Below is a small trained network, with its code and all its weights. Each question gives an input and a class and asks what happens when units are switched off, that is, made to give their printed mean instead of their output.

import numpy as np


def w(rows, s, z=0):
    codes = np.array(rows[::2]) - 128.0
    scale = np.full(codes.shape[1], s)
    scale[-1] = z or s
    return codes * scale


def f(y):
    return y / 2 * (1 + np.tanh(0.7978845608 * (y + 0.044715 * y**3)))


def log_softmax(a):
    a = a - a.max(-1, keepdims=True)
    return a - np.log(np.exp(a).sum(-1, keepdims=True))


def net(x, mask):
    res = np.array(x, float).reshape(1, 3) / 4 @ E
    y = f(res @ A[0][:, :-1].T + A[0][:, -1])
    res = res + np.where(mask, y, B[0][:, -1]) @ B[0][:, :-1]
    return log_softmax(res[-1] @ U[:, :-1].T + U[:, -1])


A, B = {}, {}
E = w([
[49,53,164,110,105,51],'x0',
[111,247,113,160,213,32],'x1',
[139,216,116,76,53,154],'x2',
],0.011)
A[0] = w([
[139,105,119,147,198,139,135],'n1',
[181,215,114,134,136,227,161],'n2',
[139,104,114,108,163,156,86],'n3',
[134,82,125,138,145,159,2],'n4',
[169,195,121,163,253,145,123],'n5',
[121,187,115,129,159,95,12],'n6',
[121,145,150,158,126,167,30],'n7',
[147,35,123,141,146,175,10],'n8',
[143,199,125,123,77,168,122],'n9',
[147,131,117,134,131,150,83],'n10',
[159,66,122,149,183,182,139],'n11',
[93,123,134,122,102,58,155],'n12',
[145,157,139,119,97,147,74],'n13',
[176,120,164,152,122,131,54],'n14',
[119,153,139,127,142,132,58],'n15',
[127,197,121,107,78,145,59],'n16',
[133,130,115,149,90,125,94],'n17',
],0.025,0.0038)
B[0] = w([
[124,207,127,122,101,130,171],'n1',
[117,123,125,127,9,110,252],'n2',
[109,117,144,134,109,107,144],'n3',
[155,88,119,126,91,126,155],'n4',
[140,170,133,125,253,147,251],'n5',
[138,90,132,118,184,134,194],'n6',
[104,122,130,127,116,125,138],'n7',
[119,35,133,131,145,121,191],'n8',
[126,199,121,133,157,145,206],'n9',
[116,117,135,134,119,110,146],'n10',
[122,128,122,122,34,121,185],'n11',
[137,32,123,130,111,135,176],'n12',
[142,170,119,120,132,129,161],'n13',
[146,113,122,139,96,141,138],'n14',
[136,117,131,153,144,143,142],'n15',
[125,193,141,131,157,124,192],'n16',
[137,156,124,139,154,97,136],'n17',
],0.035,0.028)
U = w([
[138,84,132,112,109,111,173],'0',
[166,224,139,93,254,177,171],'1',
[143,237,129,97,131,142,9],'2',
],0.0071,0.0014)

Each question gives the input, the list of numbers given to net, and the class t.
The units are the neurons (one row each of A and B). Each row of codes is followed by its name. A weight is (code - 128) times the scale printed after its matrix; where a second scale follows, it is the last column's (A, B and U).
mask holds one flag per neuron, in row order. A switched-off neuron (its flag False) gives its mean, the last column of its row in B, instead of its output. The means were averaged over made-up inputs and are rounded, as every weight is.
A unit's drop is (log p(t) with every unit on - log p(t) with that unit switched off) / (log p(t) with every unit on - log p(t) with every unit switched off).
most important unit: the unit with the biggest drop
top k neurons: the k neurons with the biggest drops, biggest first
drop when u is switched off: that unit's drop, to one decimal
input [-7,-1,-4], class 2: top 2 neurons : [n5 n1]
input [5,-3,8], class 1: most important unit : n2
input [5,-1,7], class 1: top 2 neurons : [n2 n11]
input [8,-6,8], class 1: top 4 neurons : [n2 n11 n8 n4]
input [2,-8,7], class 1: top 3 neurons : [n2 n11 n9]
input [7,5,-4], class 0: top 2 neurons : [n12 n5]
input [2,-6,5], class 1: top 3 neurons : [n2 n11 n1]
input [5,-1,4], class 0: top 3 neurons : [n5 n9 n12]
input [3,-7,8], class 1: top 3 neurons : [n2 n11 n9]
input [2,-2,0], class 0: drop when n5 is switched off : 2.3
input [-5,0,0], class 2: drop when n2 is switched off : 2.2
input [6,-6,8], class 1: drop when n11 is switched off : 0.7
